Here is a tiny trained network, its code and every weight. The questions are about switching its units off for an input and a target symbol, where a switched-off unit gives its printed mean instead of its output.

import numpy as np


def w(rows, s, z=0):
    codes = np.array(rows[::2]) - 128.0
    scale = np.full(codes.shape[1], s)
    scale[-1] = z or s
    return codes * scale


def f(y):
    return np.maximum(y, 0)


def softmax(a):
    e = np.exp(a - a.max(-1, keepdims=True))
    return e / e.sum(-1, keepdims=True)


def log_softmax(a):
    a = a - a.max(-1, keepdims=True)
    return a - np.log(np.exp(a).sum(-1, keepdims=True))


def net(x, mask):
    ids = ['ΓΔΘΠΣαβεζλξτφψ'.index(c) for c in x.split()]
    T = len(ids)
    res = E[ids] + P[:T]
    u = 0
    for l in range(2):
        q, k, v = (res @ M[l].T for M in (Q, K, V))
        z = softmax(np.where(np.tri(T) > 0, q @ k.T / 4**0.5, -1e9)) @ v
        res = res + np.where(mask[u], z, O[l][:, -1]) @ O[l][:, :-1]
        u += 1
        y = f(res @ A[l][:, :-1].T + A[l][:, -1])
        res = res + np.where(mask[u : u + 12], y, B[l][:, -1]) @ B[l][:, :-1]
        u += 12
    return log_softmax(res[-1] @ U[:, :-1].T + U[:, -1])


Q, K, V, O, A, B = {}, {}, {}, {}, {}, {}
E = w([
[99,148,207,153,117,149,150],'Γ',
[85,170,232,162,119,152,203],'Δ',
[110,87,126,70,174,146,145],'Θ',
[139,115,179,199,107,142,109],'Π',
[166,42,124,128,141,184,178],'Σ',
[113,54,88,142,177,132,178],'α',
[144,125,162,63,141,181,171],'β',
[96,123,70,192,168,139,112],'ε',
[163,166,135,92,88,58,110],'ζ',
[137,212,110,167,33,209,168],'λ',
[214,150,79,199,104,120,120],'ξ',
[113,43,34,200,3,135,97],'τ',
[56,213,28,156,105,77,142],'φ',
[136,177,58,24,164,58,138],'ψ',
],0.02)
P = w([
[83,118,209,156,130,102,88],'0',
[122,117,143,159,87,57,253],'1',
[93,126,168,154,127,129,86],'2',
[128,121,101,144,93,89,245],'3',
[101,140,119,153,128,164,85],'4',
[120,113,70,116,103,106,227],'5',
[99,145,121,160,128,163,80],'6',
],0.013)
Q[0] = w([
[94,100,44,114,75,35,197],'L0H1',
[86,67,153,127,152,185,168],'L0H1',
[167,109,91,146,105,88,88],'L0H1',
[147,135,64,165,81,89,248],'L0H1',
],0.013)
K[0] = w([
[168,151,32,119,147,102,108],'L0H1',
[113,92,103,151,178,193,148],'L0H1',
[115,104,133,155,107,78,75],'L0H1',
[153,139,8,114,107,150,105],'L0H1',
],0.015)
V[0] = w([
[43,111,188,65,2,112,122],'L0H1',
[211,206,162,75,53,127,129],'L0H1',
[197,73,193,158,129,155,157],'L0H1',
[77,253,131,133,141,73,111],'L0H1',
],0.0064)
O[0] = w([
[56,116,68,136,68,131,86,255],'L0H1',
[184,209,119,87,126,183,187,72],'L0H1',
[202,132,255,144,112,53,85,129],'L0H1',
[108,109,107,186,182,164,169,245],'L0H1',
],0.0086,0.0021)
A[0] = w([
[150,131,77,86,200,80,172,112],'L0N1',
[175,161,178,84,109,205,142,116],'L0N2',
[140,117,96,37,71,80,144,145],'L0N3',
[87,228,143,169,152,108,66,145],'L0N4',
[106,122,116,186,78,231,73,209],'L0N5',
[142,158,177,114,146,138,206,198],'L0N6',
[128,185,102,120,56,2,137,193],'L0N7',
[98,129,33,113,91,182,160,1],'L0N8',
[141,171,147,175,187,145,203,4],'L0N9',
[111,162,151,132,160,89,239,149],'L0N10',
[204,138,121,214,171,142,50,46],'L0N11',
[118,122,203,157,94,144,151,214],'L0N12',
],0.0095,0.0046)
B[0] = w([
[176,159,231,229,133,81,109,176],'L0N1',
[184,111,193,93,165,69,196,163],'L0N2',
[90,254,158,156,102,132,130,162],'L0N3',
[24,197,199,185,64,218,92,184],'L0N4',
[182,106,220,110,164,60,122,244],'L0N5',
[58,122,78,214,102,103,104,199],'L0N6',
[117,93,90,50,22,140,180,196],'L0N7',
[176,148,175,143,41,130,65,212],'L0N8',
[219,85,99,136,72,149,182,174],'L0N9',
[207,64,105,207,100,48,133,219],'L0N10',
[115,54,50,151,10,144,54,160],'L0N11',
[76,109,111,208,215,104,229,223],'L0N12',
],0.0071,0.011)
Q[1] = w([
[132,124,23,182,26,237,42],'L1H1',
[209,170,32,102,170,109,161],'L1H1',
[91,27,254,98,193,135,130],'L1H1',
[231,81,138,172,9,21,80],'L1H1',
],0.0056)
K[1] = w([
[92,112,126,195,118,95,54],'L1H1',
[174,136,56,102,149,84,118],'L1H1',
[111,56,87,122,171,123,140],'L1H1',
[254,174,98,91,124,132,55],'L1H1',
],0.0083)
V[1] = w([
[83,189,108,116,98,161,173],'L1H1',
[51,119,50,166,108,146,111],'L1H1',
[147,105,254,175,111,147,146],'L1H1',
[100,192,92,125,181,53,131],'L1H1',
],0.0066)
O[1] = w([
[109,254,89,164,158,164,214,121],'L1H1',
[123,103,61,140,122,142,66,145],'L1H1',
[103,86,121,143,157,249,158,248],'L1H1',
[57,155,232,232,142,131,77,96],'L1H1',
],0.0098,0.015)
A[1] = w([
[128,68,82,136,140,72,149,177],'L1N1',
[114,124,127,93,111,129,191,229],'L1N2',
[94,130,138,116,151,166,69,92],'L1N3',
[70,134,143,120,89,63,101,110],'L1N4',
[143,125,70,113,108,118,185,149],'L1N5',
[78,126,134,54,167,156,34,99],'L1N6',
[160,130,96,118,81,74,127,219],'L1N7',
[141,104,197,67,179,111,116,89],'L1N8',
[93,142,134,166,222,109,142,225],'L1N9',
[130,59,173,122,163,117,81,113],'L1N10',
[125,111,117,125,246,137,145,255],'L1N11',
[177,98,163,86,72,103,123,181],'L1N12',
],0.012,0.0066)
B[1] = w([
[68,152,117,73,139,129,124,252],'L1N1',
[103,159,143,148,128,136,93,216],'L1N2',
[48,150,188,140,130,85,120,170],'L1N3',
[166,130,115,162,167,151,130,154],'L1N4',
[186,128,171,104,115,155,61,237],'L1N5',
[147,119,133,133,247,118,135,153],'L1N6',
[130,90,125,114,203,138,127,233],'L1N7',
[192,132,111,111,124,242,129,144],'L1N8',
[171,157,94,129,111,102,93,225],'L1N9',
[119,129,88,115,81,98,149,199],'L1N10',
[205,120,140,69,95,82,156,207],'L1N11',
[77,168,118,152,149,115,182,209],'L1N12',
],0.012,0.016)
U = w([
[109,144,226,101,95,56,104,186],'Γ',
[174,66,109,215,179,113,202,60],'Δ',
[159,111,175,99,255,114,154,243],'Θ',
[114,48,158,130,89,141,110,76],'Π',
[131,86,93,123,105,158,191,3],'Σ',
[144,104,97,96,74,54,108,191],'α',
[196,106,181,86,94,131,90,107],'β',
[101,100,155,149,193,111,99,218],'ε',
[73,182,124,45,132,166,88,173],'ζ',
[87,138,165,123,187,156,201,64],'λ',
[165,52,59,156,168,196,106,63],'ξ',
[84,149,88,119,166,102,205,162],'τ',
[102,130,71,151,97,147,133,44],'φ',
[154,192,106,120,167,75,90,196],'ψ',
],0.01,0.0031)

Each question gives the input, a string of symbols that net reads in full, and the target symbol t.
The units are the heads (4 rows each of Q, K, V and O) and the neurons (one row each of A and B). Each row of codes is followed by its name. A weight is (code - 128) times the scale printed after its matrix; where a second scale follows, it is the last column's (O, A, B and U).
mask holds one flag per unit, layer by layer, with each layer's heads first. A switched-off unit (its flag False) gives its mean, the last column of its rows in O or B, instead of its output. The means were averaged over made-up inputs and are rounded, as every weight is.
A unit's drop is (log p(t) with every unit on - log p(t) with that unit switched off) / (log p(t) with every unit on - log p(t) with every unit switched off).
The circuit of an input: a set's keep is (log p(t) with only the set's units on - log p(t) with every unit switched off) / (log p(t) with every unit on - log p(t) with every unit switched off). Starting from the 12 units with the biggest drops (on a tie, the unit counted first), units are removed one at a time, each time the one whose removal leaves the highest keep (on an exact tie, the one counted first), for as long as the keep stays at least 0.8.
circuit, biggest first: the units of the circuit, biggest drop first
most important unit: the unit with the biggest drop
top k neurons: the k neurons with the biggest drops, biggest first
k most important neurons of layer l: the k neurons of layer l with the biggest drops, biggest first
input Σ ζ ξ Γ Γ ψ, target Δ: 4 most important neurons of layer 0 : (L0N1 L0N8 L0N10 L0N3)
input β Γ φ Σ, target ξ: circuit, biggest first : (L0H1 L1N5)
input Γ Θ ξ Γ, target Θ: most important unit : L0N10
input Σ ε ξ ψ, target Δ: top 2 neurons : (L0N1 L0N10)
input ε β ξ Δ, target Θ: top 2 neurons : (L0N10 L1N5)
input β ε λ ξ ξ, target ξ: top 2 neurons : (L0N11 L1N7)
input τ λ Π, target Π: circuit, biggest first : (L0N11 L1H1 L0H1 L1N9)
input β λ Σ Π, target β: top 3 neurons : (L0N8 L1N5 L1N12)
input ε ε ε τ ξ ζ, target ζ: circuit, biggest first : (L0N7 L1N5 L1N11 L1N12)
input ξ ξ ζ Δ ξ Γ, target Θ: 3 most important neurons of layer 0 : (L0N10 L0N9 L0N11)
input τ α Δ ξ Π Θ φ, target φ: circuit, biggest first : (L0N4 L0H1 L1N7 L1N1)
input ψ Γ Γ τ ξ Σ λ, target λ: circuit, biggest first : (L0N5 L1N5 L1N9 L0N10)
input Γ Θ Γ φ Π, target Π: top 2 neurons : (L0N11 L0N5)
input ζ φ Σ ζ Γ ξ, target Θ: most important unit : L1N7
input Δ ε ψ Σ ψ, target ψ: 3 most important neurons of layer 0 : (L0N5 L0N3 L0N7)
input Σ Γ ε Σ ζ β, target ψ: top 2 neurons : (L0N6 L0N3)
input Γ ζ ε ξ ξ ζ, target Θ: 2 most important neurons of layer 1 : (L1N7 L1N5)
input ε λ ψ, target ψ: circuit, biggest first : (L1H1 L0N1 L0H1 L1N9)
input ζ ζ Σ Γ ψ Γ, target Δ: 2 most important neurons of layer 0 : (L0N8 L0N1)
input Γ Σ φ Γ τ λ, target ζ: circuit, biggest first : (L0H1 L1N2 L0N10)
input α Π Θ τ, target ζ: top 3 neurons : (L0N7 L1N5 L1N12)
input α φ Θ Θ φ ε, target ξ: top 2 neurons : (L0N8 L0N4)
input Θ Γ α Δ ψ Γ Θ, target Θ: top 3 neurons : (L1N6 L0N10 L0N12)
input α Γ α α, target τ: top 3 neurons : (L1N1 L1N12 L1N5)
input ε ε ξ Γ ε, target ε: top neuron : (L1N6)
input τ ψ α Π τ φ, target ξ: top 2 neurons : (L1N7 L0N8)
input λ τ Π Π, target ζ: top 2 neurons : (L0N7 L1N2)
input Π Θ Γ ζ, target ψ: most important neuron of layer 1 : (L1N5)
input Γ ε ε λ Δ Θ, target β: top 2 neurons : (L0N8 L1N12)
